Below are the code and all the weights of a small trained network. Each question names an input and a class and asks about switching units off, where a switched-off unit gives its printed mean instead of its output.

import numpy as np


def w(rows, s, z=0):
    codes = np.array(rows[::2]) - 128.0
    scale = np.full(codes.shape[1], s)
    scale[-1] = z or s
    return codes * scale


def f(y):
    return np.maximum(y, 0)


def log_softmax(a):
    a = a - a.max(-1, keepdims=True)
    return a - np.log(np.exp(a).sum(-1, keepdims=True))


def net(x, mask):
    res = np.array(x, float).reshape(1, 3) / 4 @ E
    y = f(res @ A[0][:, :-1].T + A[0][:, -1])
    res = res + np.where(mask, y, B[0][:, -1]) @ B[0][:, :-1]
    return log_softmax(res[-1] @ U[:, :-1].T + U[:, -1])


A, B = {}, {}
E = w([
[182,246,136,131,94,149,185,70,177,208],'x0',
[199,140,115,128,190,68,136,151,155,184],'x1',
[79,86,130,62,122,177,206,166,171,150],'x2',
],0.014)
A[0] = w([
[215,247,64,186,90,139,97,45,142,234,136],'neuron 0',
[218,218,12,180,165,61,81,112,168,219,231],'neuron 1',
[135,70,39,236,130,56,27,150,87,55,121],'neuron 2',
[186,200,78,137,139,145,82,52,145,124,2],'neuron 3',
[248,254,61,158,93,86,116,109,110,226,220],'neuron 4',
[177,233,62,172,80,175,122,75,93,216,141],'neuron 5',
[100,33,191,74,182,130,177,205,173,84,127],'neuron 6',
[220,206,53,71,180,86,183,128,192,216,163],'neuron 7',
[79,54,176,140,190,34,17,131,70,47,144],'neuron 8',
[50,39,147,135,202,35,63,160,109,48,116],'neuron 9',
[76,74,158,106,147,154,139,118,141,86,37],'neuron 10',
],0.0095,0.0073)
B[0] = w([
[253,227,164,223,233,186,84,33,226,73,244],'neuron 0',
[219,203,189,165,211,157,189,112,162,157,241],'neuron 1',
[241,163,170,191,50,133,47,155,44,80,215],'neuron 2',
[81,149,7,153,118,171,61,123,175,159,165],'neuron 3',
[203,132,159,147,251,44,171,138,202,188,254],'neuron 4',
[81,203,74,156,163,99,142,22,154,56,219],'neuron 5',
[61,70,82,87,123,153,116,199,171,155,200],'neuron 6',
[182,149,159,111,167,70,223,181,91,163,230],'neuron 7',
[219,100,144,152,94,109,121,177,42,115,230],'neuron 8',
[114,81,60,89,47,172,70,140,51,149,224],'neuron 9',
[120,92,195,85,207,157,77,119,192,79,156],'neuron 10',
],0.011,0.021)
U = w([
[192,165,106,78,185,94,212,237,170,230,12],'0',
[196,67,130,192,27,73,19,162,15,68,163],'1',
[20,197,165,156,9,200,205,75,121,57,169],'2',
[26,22,159,43,88,188,179,207,177,157,242],'3',
[195,211,85,204,182,107,82,49,217,152,1],'4',
],0.011,0.007)

Each question gives the input, the list of numbers given to net, and the class t.
The units are the neurons (one row each of A and B). Each row of codes is followed by its name. A weight is (code - 128) times the scale printed after its matrix; where a second scale follows, it is the last column's (A, B and U).
mask holds one flag per neuron, in row order. A switched-off neuron (its flag False) gives its mean, the last column of its row in B, instead of its output. The means were averaged over made-up inputs and are rounded, as every weight is.
A unit's drop is (log p(t) with every unit on - log p(t) with that unit switched off) / (log p(t) with every unit on - log p(t) with every unit switched off).
The circuit of an input: a set's keep is (log p(t) with only the set's units on - log p(t) with every unit switched off) / (log p(t) with every unit on - log p(t) with every unit switched off). Starting from all 11 units, units are removed one at a time, each time the one whose removal leaves the highest keep (on an exact tie, the one counted first), for as long as the keep stays at least 0.8.
circuit, biggest first: the units of the circuit, biggest drop first
top k neurons: the k neurons with the biggest drops, biggest first
drop of u: that unit's drop, to one decimal
input [3,-5,2], class 2: circuit, biggest first -> neuron 4; neuron 0
input [-3,8,-4], class 0: circuit, biggest first -> neuron 5; neuron 0
input [7,-6,8], class 2: circuit, biggest first -> neuron 4; neuron 1
input [2,8,3], class 0: circuit, biggest first -> neuron 7
input [3,-3,4], class 2: top 3 neurons -> neuron 4; neuron 0; neuron 1
input [-8,-1,6], class 1: top 2 neurons -> neuron 8; neuron 9
input [-7,-2,6], class 3: top 3 neurons -> neuron 6; neuron 0; neuron 10
input [6,2,7], class 0: top 2 neurons -> neuron 7; neuron 2
input [-4,-2,3], class 1: drop of neuron 8 -> 0.1
input [0,3,1], class 0: drop of neuron 0 -> 0.2
input [3,-6,2], class 2: drop of neuron 4 -> 0.3
